Below is a small trained network, with its code and all its weights. Each question gives an input and a target symbol and asks what happens when units are switched off, that is, made to give their printed mean instead of their output.

import numpy as np


def w(rows, s, z=0):
    codes = np.array(rows[::2]) - 128.0
    scale = np.full(codes.shape[1], s)
    scale[-1] = z or s
    return codes * scale


def f(y):
    return y / 2 * (1 + np.tanh(0.7978845608 * (y + 0.044715 * y**3)))


def softmax(a):
    e = np.exp(a - a.max(-1, keepdims=True))
    return e / e.sum(-1, keepdims=True)


def log_softmax(a):
    a = a - a.max(-1, keepdims=True)
    return a - np.log(np.exp(a).sum(-1, keepdims=True))


def net(x, mask):
    ids = ['ζηλμπστψ'.index(c) for c in x.split()]
    T = len(ids)
    res = E[ids] + P[:T]
    r = res
    for j in range(2):
        rows = slice(2 * j, 2 * j + 2)
        q, k, v = (r @ M[0][rows].T for M in (Q, K, V))
        z = softmax(np.where(np.tri(T) > 0, q @ k.T / 2**0.5, -1e9)) @ v
        o = O[0][rows]
        res = res + np.where(mask[j], z, o[:, -1]) @ o[:, :-1]
    y = f(res @ A[0][:, :-1].T + A[0][:, -1])
    res = res + np.where(mask[2:18], y, B[0][:, -1]) @ B[0][:, :-1]
    return log_softmax(res[-1] @ U[:, :-1].T + U[:, -1])


Q, K, V, O, A, B = {}, {}, {}, {}, {}, {}
E = w([
[78,164,109,167,156],'ζ',
[161,183,5,129,128],'η',
[172,99,107,83,88],'λ',
[100,167,75,174,162],'μ',
[67,176,146,183,98],'π',
[171,121,58,95,165],'σ',
[53,113,135,203,175],'τ',
[179,23,73,71,193],'ψ',
],0.016)
P = w([
[184,38,158,58,57],'0',
[243,178,102,104,163],'1',
[104,80,122,155,154],'2',
[149,175,144,106,198],'3',
[57,115,156,132,49],'4',
[208,171,173,80,116],'5',
[105,39,155,126,89],'6',
[142,170,194,121,166],'7',
[85,138,61,101,79],'8',
[135,175,214,108,133],'9',
[55,76,117,138,133],'10',
[90,92,229,190,162],'11',
[108,1,138,113,135],'12',
],0.0079)
Q[0] = w([
[69,248,2,111,101],'head 0',
[110,99,163,172,139],'head 0',
[118,146,154,205,140],'head 1',
[201,119,64,62,166],'head 1',
],0.0066)
K[0] = w([
[204,54,140,115,35],'head 0',
[28,87,73,151,219],'head 0',
[60,155,154,108,201],'head 1',
[174,2,178,204,108],'head 1',
],0.006)
V[0] = w([
[137,125,222,133,228],'head 0',
[73,169,243,221,85],'head 0',
[163,2,170,238,69],'head 1',
[97,71,227,156,191],'head 1',
],0.0066)
O[0] = w([
[249,146,90,171,58,38],'head 0',
[134,231,2,79,85,3],'head 0',
[51,120,69,113,66,79],'head 1',
[197,124,191,224,97,26],'head 1',
],0.0093,0.006)
A[0] = w([
[123,115,53,170,152,247],'neuron 0',
[136,151,107,101,36,186],'neuron 1',
[184,78,183,86,102,1],'neuron 2',
[185,127,151,165,86,67],'neuron 3',
[141,122,148,93,201,198],'neuron 4',
[126,136,148,173,113,56],'neuron 5',
[120,144,185,170,97,152],'neuron 6',
[218,131,142,187,139,82],'neuron 7',
[221,130,73,134,96,113],'neuron 8',
[69,227,91,145,151,188],'neuron 9',
[47,136,68,113,60,204],'neuron 10',
[168,158,174,78,164,206],'neuron 11',
[133,76,155,126,81,99],'neuron 12',
[80,248,143,144,200,103],'neuron 13',
[170,83,92,93,119,144],'neuron 14',
[183,115,65,136,158,171],'neuron 15',
],0.011,0.0033)
B[0] = w([
[149,102,155,86,52,192],'neuron 0',
[160,110,205,154,105,129],'neuron 1',
[115,191,75,157,69,136],'neuron 2',
[70,52,94,88,186,117],'neuron 3',
[73,230,150,161,141,254],'neuron 4',
[129,116,54,100,103,118],'neuron 5',
[134,83,41,147,154,135],'neuron 6',
[146,71,158,97,127,119],'neuron 7',
[111,117,165,75,92,127],'neuron 8',
[121,120,234,99,92,202],'neuron 9',
[135,66,189,109,127,168],'neuron 10',
[141,157,113,254,154,168],'neuron 11',
[68,200,100,136,121,129],'neuron 12',
[147,161,112,115,106,222],'neuron 13',
[113,172,158,131,138,152],'neuron 14',
[146,147,178,125,98,154],'neuron 15',
],0.0073,0.0086)
U = w([
[122,179,72,248,167,206],'ζ',
[162,72,96,235,162,14],'η',
[130,124,40,213,83,55],'λ',
[36,5,76,33,225,128],'μ',
[198,39,181,153,113,226],'π',
[169,3,111,185,130,203],'σ',
[160,202,74,107,72,185],'τ',
[204,86,115,155,165,3],'ψ',
],0.0053,0.0026)

Each question gives the input, a string of symbols that net reads in full, and the target symbol t.
The units are the heads (2 rows each of Q, K, V and O) and the neurons (one row each of A and B). Each row of codes is followed by its name. A weight is (code - 128) times the scale printed after its matrix; where a second scale follows, it is the last column's (O, A, B and U).
mask holds one flag per unit, heads first, then neurons. A switched-off unit (its flag False) gives its mean, the last column of its rows in O or B, instead of its output. The means were averaged over made-up inputs and are rounded, as every weight is.
A unit's drop is (log p(t) with every unit on - log p(t) with that unit switched off) / (log p(t) with every unit on - log p(t) with every unit switched off).
The circuit of an input: a set's keep is (log p(t) with only the set's units on - log p(t) with every unit switched off) / (log p(t) with every unit on - log p(t) with every unit switched off). Starting from the 12 units with the biggest drops (on a tie, the unit counted first), units are removed one at a time, each time the one whose removal leaves the highest keep (on an exact tie, the one counted first), for as long as the keep stays at least 0.8.
circuit, biggest first: the units of the circuit, biggest drop first
top k neurons: the k neurons with the biggest drops, biggest first
heads that matter: for each layer, one digit per head in row order, 1 if its drop is at least 0.15 and else 0, layers parted by /
drop of u: that unit's drop, to one decimal
input τ π η π η, target π: top 2 neurons => [neuron 10; neuron 9]
input η η η σ, target ζ: circuit, biggest first => [neuron 4; neuron 11; head 1]
input η η η, target μ: circuit, biggest first => [head 0; head 1]
input τ π π τ η π τ π ψ, target π: heads that matter => 11
input π τ τ σ, target τ: circuit, biggest first => [head 0]
input η η π, target μ: circuit, biggest first => [head 0; head 1]
input η τ μ η π π π τ π, target π: heads that matter => 10
input η η ψ π π, target μ: heads that matter => 00
input η λ η σ, target ζ: heads that matter => 00
input η η η η λ ψ, target ζ: heads that matter => 00
input π ψ λ π π ψ, target τ: heads that matter => 10
input η μ σ λ, target ζ: top 2 neurons => [neuron 11; neuron 4]
input η ψ η η π ψ, target ζ: top 3 neurons => [neuron 4; neuron 11; neuron 2]
input π η π μ, target τ: top neuron => [neuron 13]
input η σ η τ ψ η η π τ λ, target ζ: drop of head 1 => 0.0
input η σ η, target μ: drop of neuron 14 => 0.0
